Below is a small trained network, with its code and all its weights. Each question gives an input and a target symbol and asks what happens when units are switched off, that is, made to give their printed mean instead of their output.

import numpy as np


def w(rows, s, z=0):
    codes = np.array(rows[::2]) - 128.0
    scale = np.full(codes.shape[1], s)
    scale[-1] = z or s
    return codes * scale


def f(y):
    return np.maximum(y, 0)


def softmax(a):
    e = np.exp(a - a.max(-1, keepdims=True))
    return e / e.sum(-1, keepdims=True)


def log_softmax(a):
    a = a - a.max(-1, keepdims=True)
    return a - np.log(np.exp(a).sum(-1, keepdims=True))


def net(x, mask):
    ids = ['ΔΛΣαβημτφψ'.index(c) for c in x.split()]
    T = len(ids)
    res = E[ids] + P[:T]
    u = 0
    for l in range(2):
        r = res
        for j in range(2):
            rows = slice(3 * j, 3 * j + 3)
            q, k, v = (r @ M[l][rows].T for M in (Q, K, V))
            z = softmax(np.where(np.tri(T) > 0, q @ k.T / 3**0.5, -1e9)) @ v
            o = O[l][rows]
            res = res + np.where(mask[u + j], z, o[:, -1]) @ o[:, :-1]
        u += 2
        y = f(res @ A[l][:, :-1].T + A[l][:, -1])
        res = res + np.where(mask[u : u + 16], y, B[l][:, -1]) @ B[l][:, :-1]
        u += 16
    return log_softmax(res[-1] @ U[:, :-1].T + U[:, -1])


Q, K, V, O, A, B = {}, {}, {}, {}, {}, {}
E = w([
[111,86,103,4],'Δ',
[79,65,100,101],'Λ',
[165,127,107,148],'Σ',
[146,140,100,189],'α',
[34,25,133,142],'β',
[166,158,6,87],'η',
[98,81,168,155],'μ',
[82,74,47,156],'τ',
[101,102,30,107],'φ',
[21,1,215,41],'ψ',
],0.011)
P = w([
[178,49,110,155],'0',
[180,151,218,62],'1',
[67,141,96,174],'2',
[165,164,238,14],'3',
[29,185,108,153],'4',
[153,147,247,12],'5',
],0.015)
Q[0] = w([
[126,99,144,183],'L0H0',
[172,67,165,100],'L0H0',
[156,115,110,136],'L0H0',
[92,98,62,75],'L0H1',
[89,51,6,117],'L0H1',
[25,172,106,225],'L0H1',
],0.014)
K[0] = w([
[120,164,162,144],'L0H0',
[200,45,109,136],'L0H0',
[110,95,112,90],'L0H0',
[46,144,73,137],'L0H1',
[24,171,103,139],'L0H1',
[68,249,169,57],'L0H1',
],0.013)
V[0] = w([
[25,134,57,166],'L0H0',
[155,112,92,156],'L0H0',
[85,181,152,191],'L0H0',
[213,142,156,165],'L0H1',
[119,157,130,32],'L0H1',
[223,216,4,81],'L0H1',
],0.011)
O[0] = w([
[161,86,99,254,168],'L0H0',
[66,100,180,94,208],'L0H0',
[228,88,123,116,2],'L0H0',
[169,107,143,74,72],'L0H1',
[8,192,95,25,35],'L0H1',
[151,54,31,49,31],'L0H1',
],0.009,0.0045)
A[0] = w([
[231,145,1,130,3],'L0N0',
[23,156,222,62,138],'L0N1',
[177,195,198,9,175],'L0N2',
[123,76,19,86,117],'L0N3',
[102,178,28,128,35],'L0N4',
[183,42,137,247,35],'L0N5',
[36,164,224,102,134],'L0N6',
[64,194,187,88,135],'L0N7',
[245,78,178,61,161],'L0N8',
[96,146,191,145,157],'L0N9',
[51,96,70,181,131],'L0N10',
[126,74,46,20,100],'L0N11',
[102,169,120,219,133],'L0N12',
[121,166,116,25,74],'L0N13',
[131,155,224,142,52],'L0N14',
[62,59,26,140,133],'L0N15',
],0.0075,0.0058)
B[0] = w([
[133,173,165,157,144],'L0N0',
[158,208,76,134,251],'L0N1',
[63,67,125,221,221],'L0N2',
[98,143,182,89,173],'L0N3',
[178,103,185,174,150],'L0N4',
[134,139,31,123,177],'L0N5',
[180,119,112,161,246],'L0N6',
[162,175,80,102,211],'L0N7',
[109,142,253,169,208],'L0N8',
[115,97,166,201,207],'L0N9',
[16,78,178,92,190],'L0N10',
[139,173,184,145,182],'L0N11',
[51,124,129,117,205],'L0N12',
[140,110,92,171,158],'L0N13',
[134,150,64,72,198],'L0N14',
[56,139,153,43,187],'L0N15',
],0.0079,0.013)
Q[1] = w([
[45,113,56,56],'L1H0',
[24,77,32,200],'L1H0',
[154,199,11,87],'L1H0',
[235,178,212,191],'L1H1',
[59,203,143,86],'L1H1',
[252,174,104,36],'L1H1',
],0.011)
K[1] = w([
[77,213,150,110],'L1H0',
[4,139,109,159],'L1H0',
[175,244,122,177],'L1H0',
[221,23,92,110],'L1H1',
[93,156,170,58],'L1H1',
[221,180,69,105],'L1H1',
],0.015)
V[1] = w([
[133,110,182,169],'L1H0',
[172,150,254,74],'L1H0',
[143,168,123,144],'L1H0',
[127,116,141,114],'L1H1',
[140,178,66,48],'L1H1',
[204,139,159,179],'L1H1',
],0.0067)
O[1] = w([
[165,149,202,170,168],'L1H0',
[2,252,221,107,48],'L1H0',
[139,168,105,141,117],'L1H0',
[109,111,164,121,139],'L1H1',
[15,152,50,152,10],'L1H1',
[214,240,141,130,1],'L1H1',
],0.0056,0.0075)
A[1] = w([
[132,122,133,123,53],'L1N0',
[104,135,110,182,108],'L1N1',
[228,48,185,11,58],'L1N2',
[244,125,102,174,106],'L1N3',
[52,180,151,65,51],'L1N4',
[201,104,172,30,53],'L1N5',
[130,54,29,13,87],'L1N6',
[130,181,187,114,104],'L1N7',
[30,100,108,208,5],'L1N8',
[143,62,144,216,207],'L1N9',
[168,149,168,98,80],'L1N10',
[161,164,187,159,17],'L1N11',
[173,136,244,89,121],'L1N12',
[104,254,141,173,79],'L1N13',
[135,157,172,15,67],'L1N14',
[185,183,26,207,2],'L1N15',
],0.0086,0.0088)
B[1] = w([
[157,167,142,159,128],'L1N0',
[192,89,140,112,165],'L1N1',
[170,59,135,203,157],'L1N2',
[110,234,166,143,187],'L1N3',
[254,153,149,209,189],'L1N4',
[168,109,148,153,141],'L1N5',
[153,244,126,124,165],'L1N6',
[157,41,72,105,181],'L1N7',
[239,185,173,85,210],'L1N8',
[69,137,105,124,248],'L1N9',
[140,119,87,71,148],'L1N10',
[109,76,71,67,173],'L1N11',
[152,163,53,63,218],'L1N12',
[9,160,138,141,195],'L1N13',
[118,107,146,214,155],'L1N14',
[152,10,138,98,175],'L1N15',
],0.0068,0.019)
U = w([
[132,254,96,71,133],'Δ',
[112,138,24,134,169],'Λ',
[128,99,128,225,40],'Σ',
[42,142,122,21,228],'α',
[176,113,140,68,154],'β',
[135,189,125,159,138],'η',
[42,191,99,191,87],'μ',
[31,73,143,108,211],'τ',
[102,165,228,123,111],'φ',
[206,203,116,195,2],'ψ',
],0.0064,0.0046)

Each question gives the input, a string of symbols that net reads in full, and the target symbol t.
The units are the heads (3 rows each of Q, K, V and O) and the neurons (one row each of A and B). Each row of codes is followed by its name. A weight is (code - 128) times the scale printed after its matrix; where a second scale follows, it is the last column's (O, A, B and U).
mask holds one flag per unit, layer by layer, with each layer's heads first. A switched-off unit (its flag False) gives its mean, the last column of its rows in O or B, instead of its output. The means were averaged over made-up inputs and are rounded, as every weight is.
A unit's drop is (log p(t) with every unit on - log p(t) with that unit switched off) / (log p(t) with every unit on - log p(t) with every unit switched off).
The circuit of an input: a set's keep is (log p(t) with only the set's units on - log p(t) with every unit switched off) / (log p(t) with every unit on - log p(t) with every unit switched off). Starting from the 12 units with the biggest drops (on a tie, the unit counted first), units are removed one at a time, each time the one whose removal leaves the highest keep (on an exact tie, the one counted first), for as long as the keep stays at least 0.8.
circuit, biggest first: the units of the circuit, biggest drop first
most important unit: the unit with the biggest drop
top k neurons: the k neurons with the biggest drops, biggest first
k most important neurons of layer l: the k neurons of layer l with the biggest drops, biggest first
heads that matter: for each layer, one digit per head in row order, 1 if its drop is at least 0.15 and else 0, layers parted by /
input μ α η α Λ φ, target Δ: 2 most important neurons of layer 1	L1N12, L1N3
input Δ η τ μ α, target Λ: circuit, biggest first	L0N5, L0H0
input μ τ Λ Λ, target Δ: heads that matter	11 / 01
input μ τ Δ Δ, target Δ: circuit, biggest first	L1H1, L0H1, L1N12
input η η μ Λ, target φ: top 2 neurons	L1N4, L0N11
input ψ α Δ Σ Δ μ, target μ: heads that matter	01 / 00
input α η μ η, target β: heads that matter	01 / 01
input α μ β Δ α φ, target β: circuit, biggest first	L0H1, L1H1, L0N1
input β Σ μ η, target ψ: circuit, biggest first	L0H1, L1H1
input α α φ Λ μ, target τ: heads that matter	11 / 11
input Λ α η μ ψ, target μ: circuit, biggest first	L0H1
input β η α η, target ψ: circuit, biggest first	L0H1, L0N15
input Δ α ψ ψ τ β, target Λ: top 2 neurons	L0N8, L0N7
input α Λ Σ, target τ: circuit, biggest first	L0N1, L1N4
input Δ Λ Λ φ η Λ, target Λ: heads that matter	11 / 10
input τ Λ Λ μ, target Σ: most important unit	L1H0
input β μ φ Σ η, target φ: 4 most important neurons of layer 0	L0N15, L0N3, L0N4, L0N10
input φ β Δ α, target τ: circuit, biggest first	L0N1, L0H1, L1N4, L1N8
input τ τ Λ, target τ: heads that matter	01 / 01
input μ α η Λ τ μ, target Δ: most important unit	L1H1
